Below are the code and all the weights of a small trained network. Each question names an input and a target symbol and asks about switching units off, where a switched-off unit gives its printed mean instead of its output.

import numpy as np


def w(rows, s, z=0):
    codes = np.array(rows[::2]) - 128.0
    scale = np.full(codes.shape[1], s)
    scale[-1] = z or s
    return codes * scale


def f(y):
    return np.maximum(y, 0)


def softmax(a):
    e = np.exp(a - a.max(-1, keepdims=True))
    return e / e.sum(-1, keepdims=True)


def log_softmax(a):
    a = a - a.max(-1, keepdims=True)
    return a - np.log(np.exp(a).sum(-1, keepdims=True))


def net(x, mask):
    ids = ['αβεηθλξψω'.index(c) for c in x.split()]
    T = len(ids)
    res = E[ids] + P[:T]
    u = 0
    for l in range(2):
        q, k, v = (res @ M[l].T for M in (Q, K, V))
        z = softmax(np.where(np.tri(T) > 0, q @ k.T / 3**0.5, -1e9)) @ v
        res = res + np.where(mask[u], z, O[l][:, -1]) @ O[l][:, :-1]
        u += 1
        y = f(res @ A[l][:, :-1].T + A[l][:, -1])
        res = res + np.where(mask[u : u + 8], y, B[l][:, -1]) @ B[l][:, :-1]
        u += 8
    return log_softmax(res[-1] @ U[:, :-1].T + U[:, -1])


Q, K, V, O, A, B = {}, {}, {}, {}, {}, {}
E = w([
[90,144,186,118],'α',
[78,84,150,115],'β',
[119,116,161,90],'ε',
[98,130,168,105],'η',
[207,61,129,78],'θ',
[198,157,160,150],'λ',
[158,78,240,31],'ξ',
[102,126,166,118],'ψ',
[132,4,92,164],'ω',
],0.015)
P = w([
[108,3,254,130],'0',
[126,115,184,200],'1',
[95,122,149,149],'2',
[32,112,140,66],'3',
[85,128,146,89],'4',
[111,124,142,92],'5',
[60,98,122,65],'6',
],0.0065)
Q[0] = w([
[139,40,117,115],'L0H1',
[119,82,250,114],'L0H1',
[200,153,88,152],'L0H1',
],0.012)
K[0] = w([
[128,91,152,160],'L0H1',
[157,10,125,98],'L0H1',
[64,118,172,177],'L0H1',
],0.013)
V[0] = w([
[235,60,86,18],'L0H1',
[63,1,118,31],'L0H1',
[219,22,119,137],'L0H1',
],0.0074)
O[0] = w([
[255,147,158,99,217],'L0H1',
[110,123,56,206,255],'L0H1',
[171,177,67,71,231],'L0H1',
],0.008,0.0097)
A[0] = w([
[131,218,50,120,213],'L0N1',
[60,71,84,116,139],'L0N2',
[53,201,164,192,156],'L0N3',
[42,229,38,20,215],'L0N4',
[112,71,235,132,252],'L0N5',
[114,110,56,104,52],'L0N6',
[155,254,110,140,92],'L0N7',
[197,153,130,65,183],'L0N8',
],0.0081,0.0031)
B[0] = w([
[157,1,168,178,190],'L0N1',
[104,112,209,135,155],'L0N2',
[103,102,187,142,151],'L0N3',
[196,134,76,189,174],'L0N4',
[79,142,153,49,166],'L0N5',
[193,181,163,189,144],'L0N6',
[120,117,45,137,162],'L0N7',
[167,100,174,124,254],'L0N8',
],0.0089,0.008)
Q[1] = w([
[161,150,117,244],'L1H1',
[102,253,116,95],'L1H1',
[170,73,205,153],'L1H1',
],0.0064)
K[1] = w([
[157,139,56,75],'L1H1',
[195,196,77,192],'L1H1',
[82,139,251,57],'L1H1',
],0.011)
V[1] = w([
[82,167,104,63],'L1H1',
[255,194,70,140],'L1H1',
[135,56,85,186],'L1H1',
],0.0085)
O[1] = w([
[112,146,219,124,69],'L1H1',
[87,30,147,16,2],'L1H1',
[222,2,213,90,115],'L1H1',
],0.0098,0.007)
A[1] = w([
[69,80,52,187,213],'L1N1',
[138,79,83,224,116],'L1N2',
[135,122,240,7,114],'L1N3',
[194,152,94,143,158],'L1N4',
[84,49,1,215,185],'L1N5',
[76,231,26,143,5],'L1N6',
[127,36,138,74,123],'L1N7',
[205,80,57,123,89],'L1N8',
],0.0097,0.0027)
B[1] = w([
[233,194,191,58,158],'L1N1',
[137,88,148,162,219],'L1N2',
[160,147,148,169,201],'L1N3',
[84,35,40,44,220],'L1N4',
[170,91,191,2,192],'L1N5',
[172,134,90,89,209],'L1N6',
[20,179,65,139,244],'L1N7',
[38,139,165,181,254],'L1N8',
],0.0067,0.016)
U = w([
[109,204,96,152,3],'α',
[141,76,197,208,75],'β',
[119,115,217,159,231],'ε',
[105,146,143,183,86],'η',
[26,184,112,102,136],'θ',
[105,224,128,1,218],'λ',
[156,73,180,63,122],'ξ',
[86,161,143,190,70],'ψ',
[95,77,67,167,188],'ω',
],0.0097,0.0038)

Each question gives the input, a string of symbols that net reads in full, and the target symbol t.
The units are the heads (3 rows each of Q, K, V and O) and the neurons (one row each of A and B). Each row of codes is followed by its name. A weight is (code - 128) times the scale printed after its matrix; where a second scale follows, it is the last column's (O, A, B and U).
mask holds one flag per unit, layer by layer, with each layer's heads first. A switched-off unit (its flag False) gives its mean, the last column of its rows in O or B, instead of its output. The means were averaged over made-up inputs and are rounded, as every weight is.
A unit's drop is (log p(t) with every unit on - log p(t) with that unit switched off) / (log p(t) with every unit on - log p(t) with every unit switched off).
The circuit of an input: a set's keep is (log p(t) with only the set's units on - log p(t) with every unit switched off) / (log p(t) with every unit on - log p(t) with every unit switched off). Starting from the 12 units with the biggest drops (on a tie, the unit counted first), units are removed one at a time, each time the one whose removal leaves the highest keep (on an exact tie, the one counted first), for as long as the keep stays at least 0.8.
circuit, biggest first: the units of the circuit, biggest drop first
unit that matters most: the unit with the biggest drop
top k neurons: the k neurons with the biggest drops, biggest first
top k neurons in layer l: the k neurons of layer l with the biggest drops, biggest first
input ω λ θ θ θ ε, target ω: unit that matters most : L1N7
input λ α ε ε θ, target λ: top 3 neurons in layer 1 : L1N2, L1N8, L1N3
input α η ε, target α: top 2 neurons in layer 1 : L1N6, L1N8
input β ψ β ε β η, target β: circuit, biggest first : L1H1, L0H1
input ξ θ β α, target ξ: circuit, biggest first : L1N7, L1H1
input ξ ω ε θ ω λ, target ξ: top 2 neurons in layer 1 : L1N7, L1N5
input η ψ α α α, target ψ: circuit, biggest first : L0H1, L1H1, L0N3
input θ β η θ θ, target θ: circuit, biggest first : L1N7, L1H1, L1N8, L0H1
input α α α α θ η, target α: circuit, biggest first : L0H1, L1H1, L0N5
input β ψ η, target β: top 2 neurons in layer 1 : L1N7, L1N2
input θ β β, target θ: top 4 neurons : L1N7, L1N8, L1N2, L1N4
input α θ ξ, target α: top 3 neurons : L1N5, L0N5, L0N3
input β β θ, target β: circuit, biggest first : L1H1, L0H1
input ε α β, target ε: circuit, biggest first : L0H1, L1N7, L1N4, L1N1
input ξ ξ θ α, target ξ: circuit, biggest first : L0H1, L1H1
input ω ω ξ λ α ξ, target ω: circuit, biggest first : L0H1, L1N5
input ω λ β, target ξ: top 2 neurons in layer 1 : L1N5, L1N1
input α λ ξ ξ ξ ψ, target λ: top 3 neurons in layer 1 : L1N8, L1N6, L1N1
input λ α ω β, target ξ: circuit, biggest first : L1N7, L1N5
input α β β, target α: top 2 neurons in layer 1 : L1N6, L1N8
input η ψ θ η, target ω: top 3 neurons : L1N4, L0N4, L1N1
input α θ α α, target α: unit that matters most : L0H1
input λ α β α α ω, target ξ: circuit, biggest first : L1N5
input θ ω θ, target θ: top 4 neurons : L1N7, L1N8, L1N2, L1N4
input α α θ, target α: top 3 neurons : L0N5, L0N1, L0N4
input λ α α ψ ω β, target λ: top 2 neurons : L0N5, L0N1
